Below are the code and all the weights of a small trained network. Each question names an input and a class and asks about switching units off, where a switched-off unit gives its printed mean instead of its output.

import numpy as np


def w(rows, s, z=0):
    codes = np.array(rows[::2]) - 128.0
    scale = np.full(codes.shape[1], s)
    scale[-1] = z or s
    return codes * scale


def f(y):
    return y / 2 * (1 + np.tanh(0.7978845608 * (y + 0.044715 * y**3)))


def log_softmax(a):
    a = a - a.max(-1, keepdims=True)
    return a - np.log(np.exp(a).sum(-1, keepdims=True))


def net(x, mask):
    res = np.array(x, float).reshape(1, 5) / 4 @ E
    y = f(res @ A[0][:, :-1].T + A[0][:, -1])
    res = res + np.where(mask, y, B[0][:, -1]) @ B[0][:, :-1]
    return log_softmax(res[-1] @ U[:, :-1].T + U[:, -1])


A, B = {}, {}
E = w([
[146,121,117,105,130,113],'x0',
[207,146,183,37,89,169],'x1',
[66,106,63,124,142,226],'x2',
[158,121,119,84,135,105],'x3',
[2,227,131,96,116,112],'x4',
],0.007)
A[0] = w([
[76,73,102,189,156,130,138],'neuron 0',
[178,47,111,179,38,137,91],'neuron 1',
[86,242,93,94,89,155,65],'neuron 2',
[160,161,187,153,101,10,133],'neuron 3',
[218,94,70,167,110,206,95],'neuron 4',
[188,98,98,144,121,159,63],'neuron 5',
[199,156,79,213,155,147,89],'neuron 6',
[153,147,198,67,2,204,2],'neuron 7',
[139,96,127,17,114,210,79],'neuron 8',
[60,111,126,194,139,78,68],'neuron 9',
[155,140,217,47,142,177,203],'neuron 10',
[197,90,138,182,159,175,43],'neuron 11',
[186,155,130,107,104,207,210],'neuron 12',
[109,230,135,124,140,156,78],'neuron 13',
[10,132,127,49,34,54,24],'neuron 14',
[82,77,79,94,142,197,214],'neuron 15',
],0.0081,0.0028)
B[0] = w([
[150,126,134,107,10,90,219],'neuron 0',
[128,168,237,57,167,110,209],'neuron 1',
[255,154,197,45,158,187,215],'neuron 2',
[209,222,107,221,61,178,252],'neuron 3',
[175,166,172,101,168,63,234],'neuron 4',
[108,164,180,124,214,87,168],'neuron 5',
[141,107,196,154,107,45,170],'neuron 6',
[69,86,203,111,27,70,203],'neuron 7',
[74,185,96,98,101,59,200],'neuron 8',
[80,88,88,85,120,81,192],'neuron 9',
[74,74,18,129,42,91,241],'neuron 10',
[124,125,186,95,224,68,193],'neuron 11',
[85,173,115,174,115,140,216],'neuron 12',
[179,161,127,62,223,138,168],'neuron 13',
[154,40,211,14,182,107,224],'neuron 14',
[151,191,39,192,138,163,246],'neuron 15',
],0.0068,0.0038)
U = w([
[119,90,198,19,235,126,2],'0',
[144,255,53,153,123,140,183],'1',
[13,64,118,105,64,87,177],'2',
[121,135,96,110,128,144,224],'3',
[109,164,84,112,138,122,96],'4',
],0.0096,0.0025)

Each question gives the input, the list of numbers given to net, and the class t.
The units are the neurons (one row each of A and B). Each row of codes is followed by its name. A weight is (code - 128) times the scale printed after its matrix; where a second scale follows, it is the last column's (A, B and U).
mask holds one flag per neuron, in row order. A switched-off neuron (its flag False) gives its mean, the last column of its row in B, instead of its output. The means were averaged over made-up inputs and are rounded, as every weight is.
A unit's drop is (log p(t) with every unit on - log p(t) with that unit switched off) / (log p(t) with every unit on - log p(t) with every unit switched off).
The circuit of an input: a set's keep is (log p(t) with only the set's units on - log p(t) with every unit switched off) / (log p(t) with every unit on - log p(t) with every unit switched off). Starting from the 12 units with the biggest drops (on a tie, the unit counted first), units are removed one at a time, each time the one whose removal leaves the highest keep (on an exact tie, the one counted first), for as long as the keep stays at least 0.8.
circuit, biggest first: the units of the circuit, biggest drop first
unit that matters most: the unit with the biggest drop
top k neurons: the k neurons with the biggest drops, biggest first
drop of u: that unit's drop, to one decimal
input [-5,-7,5,7,7], class 0: unit that matters most -> neuron 14
input [0,8,6,-6,0], class 2: top 3 neurons -> (neuron 7; neuron 10; neuron 3)
input [6,7,-8,0,-6], class 1: top 2 neurons -> (neuron 3; neuron 14)
input [-6,0,7,1,-1], class 1: circuit, biggest first -> (neuron 15; neuron 14)
input [-4,-6,-4,-1,-7], class 0: circuit, biggest first -> (neuron 1; neuron 11)
input [1,-2,3,0,4], class 0: top 4 neurons -> (neuron 3; neuron 14; neuron 10; neuron 2)
input [2,2,8,5,-2], class 1: circuit, biggest first -> (neuron 15; neuron 14)
input [1,-1,-2,-4,7], class 0: circuit, biggest first -> (neuron 14; neuron 2)
input [-2,8,-4,0,4], class 2: top 3 neurons -> (neuron 7; neuron 10; neuron 15)
input [-6,7,6,3,2], class 2: top 4 neurons -> (neuron 7; neuron 10; neuron 3; neuron 8)
input [1,6,2,4,3], class 2: top 3 neurons -> (neuron 7; neuron 10; neuron 3)
input [5,8,-1,4,4], class 2: top 2 neurons -> (neuron 7; neuron 10)
input [-6,8,-1,7,-7], class 2: top 2 neurons -> (neuron 10; neuron 7)
input [-4,2,2,5,8], class 0: unit that matters most -> neuron 14
input [-2,8,-6,1,-4], class 2: drop of neuron 7 -> 0.5
input [-4,8,-4,8,1], class 2: drop of neuron 10 -> 0.2
input [2,-7,0,7,8], class 0: drop of neuron 2 -> 0.1
